Below is a small trained network, with its code and all its weights. Each question gives an input and a class and asks what happens when units are switched off, that is, made to give their printed mean instead of their output.

import numpy as np


def w(rows, s, z=0):
    codes = np.array(rows[::2]) - 128.0
    scale = np.full(codes.shape[1], s)
    scale[-1] = z or s
    return codes * scale


def f(y):
    return y / 2 * (1 + np.tanh(0.7978845608 * (y + 0.044715 * y**3)))


def log_softmax(a):
    a = a - a.max(-1, keepdims=True)
    return a - np.log(np.exp(a).sum(-1, keepdims=True))


def net(x, mask):
    res = np.array(x, float).reshape(1, 4) / 4 @ E
    y = f(res @ A[0][:, :-1].T + A[0][:, -1])
    res = res + np.where(mask, y, B[0][:, -1]) @ B[0][:, :-1]
    return log_softmax(res[-1] @ U[:, :-1].T + U[:, -1])


A, B = {}, {}
E = w([
[214,181,205,100,171,113,239,184,6,121,69],'x0',
[195,198,199,229,129,176,97,93,149,25,215],'x1',
[127,136,136,121,111,105,122,133,135,122,125],'x2',
[88,51,211,111,124,255,129,251,206,81,95],'x3',
],0.0058)
A[0] = w([
[164,178,179,204,133,138,95,97,130,39,195,29],'N0',
[71,80,57,42,125,95,165,151,116,216,34,87],'N1',
[186,189,182,190,126,157,98,100,136,48,215,75],'N2',
[57,84,62,141,87,144,40,81,209,131,181,141],'N3',
[77,46,193,119,125,212,130,253,208,68,98,33],'N4',
[195,167,197,108,155,123,227,186,20,122,82,116],'N5',
[168,180,32,138,140,37,127,11,71,158,169,97],'N6',
[45,86,61,157,81,133,29,101,212,131,194,104],'N7',
[58,74,38,42,135,81,158,148,105,206,34,90],'N8',
[183,187,177,216,136,146,118,92,149,35,208,76],'N9',
[87,97,92,91,146,102,139,151,116,176,76,3],'N10',
[159,198,47,149,132,37,118,12,66,175,162,87],'N11',
[111,96,139,138,139,124,108,124,123,137,149,106],'N12',
[197,164,198,101,171,127,231,165,46,110,67,110],'N13',
],0.005,0.0014)
B[0] = w([
[105,87,147,173,114,121,154,164,93,172,167,179],'N0',
[91,59,144,196,96,85,151,183,58,199,204,243],'N1',
[86,37,145,196,79,90,163,195,48,201,199,191],'N2',
[222,220,21,92,192,41,23,170,181,84,117,224],'N3',
[93,137,206,54,90,223,195,27,166,34,33,239],'N4',
[216,207,32,85,191,63,32,145,184,90,135,236],'N5',
[63,132,208,44,86,227,200,49,164,37,23,233],'N6',
[197,190,36,98,163,72,67,150,164,112,127,228],'N7',
[91,51,167,200,107,113,157,192,61,192,213,253],'N8',
[71,46,164,207,92,77,159,196,45,220,189,197],'N9',
[116,100,149,161,125,118,148,154,105,159,164,164],'N10',
[77,131,198,56,90,253,192,52,163,46,52,233],'N11',
[138,125,136,130,127,128,118,118,149,118,139,128],'N12',
[219,226,40,87,186,49,23,145,199,112,149,229],'N13',
],0.0051,0.0055)
U = w([
[212,192,34,106,198,67,52,141,170,97,125,248],'0',
[68,122,201,83,96,235,193,103,150,47,2,138],'1',
[81,59,149,205,107,92,159,157,65,216,222,3],'2',
],0.0072,0.00051)

Each question gives the input, the list of numbers given to net, and the class t.
The units are the neurons (one row each of A and B). Each row of codes is followed by its name. A weight is (code - 128) times the scale printed after its matrix; where a second scale follows, it is the last column's (A, B and U).
mask holds one flag per neuron, in row order. A switched-off neuron (its flag False) gives its mean, the last column of its row in B, instead of its output. The means were averaged over made-up inputs and are rounded, as every weight is.
A unit's drop is (log p(t) with every unit on - log p(t) with that unit switched off) / (log p(t) with every unit on - log p(t) with every unit switched off).
most important unit: the unit with the biggest drop
top k neurons: the k neurons with the biggest drops, biggest first
drop of u: that unit's drop, to one decimal
input [-6,-5,-3,4], class 0: most important unit => N3
input [5,7,6,-2], class 2: top 2 neurons => [N9, N2]
input [5,1,0,-6], class 1: top 4 neurons => [N6, N11, N3, N7]
input [6,5,5,5], class 0: top 2 neurons => [N13, N5]
input [0,-7,8,5], class 2: top 2 neurons => [N1, N8]
input [7,-7,-4,3], class 0: top 2 neurons => [N5, N13]
input [3,5,2,-6], class 1: top 2 neurons => [N6, N11]
input [-4,8,3,-6], class 2: top 2 neurons => [N9, N2]
input [-6,-8,1,4], class 2: drop of N5 => 0.2
input [-5,-3,-4,3], class 0: drop of N3 => 0.3
input [8,-5,5,2], class 0: drop of N13 => 0.1
input [5,-6,0,-7], class 1: drop of N11 => 0.8
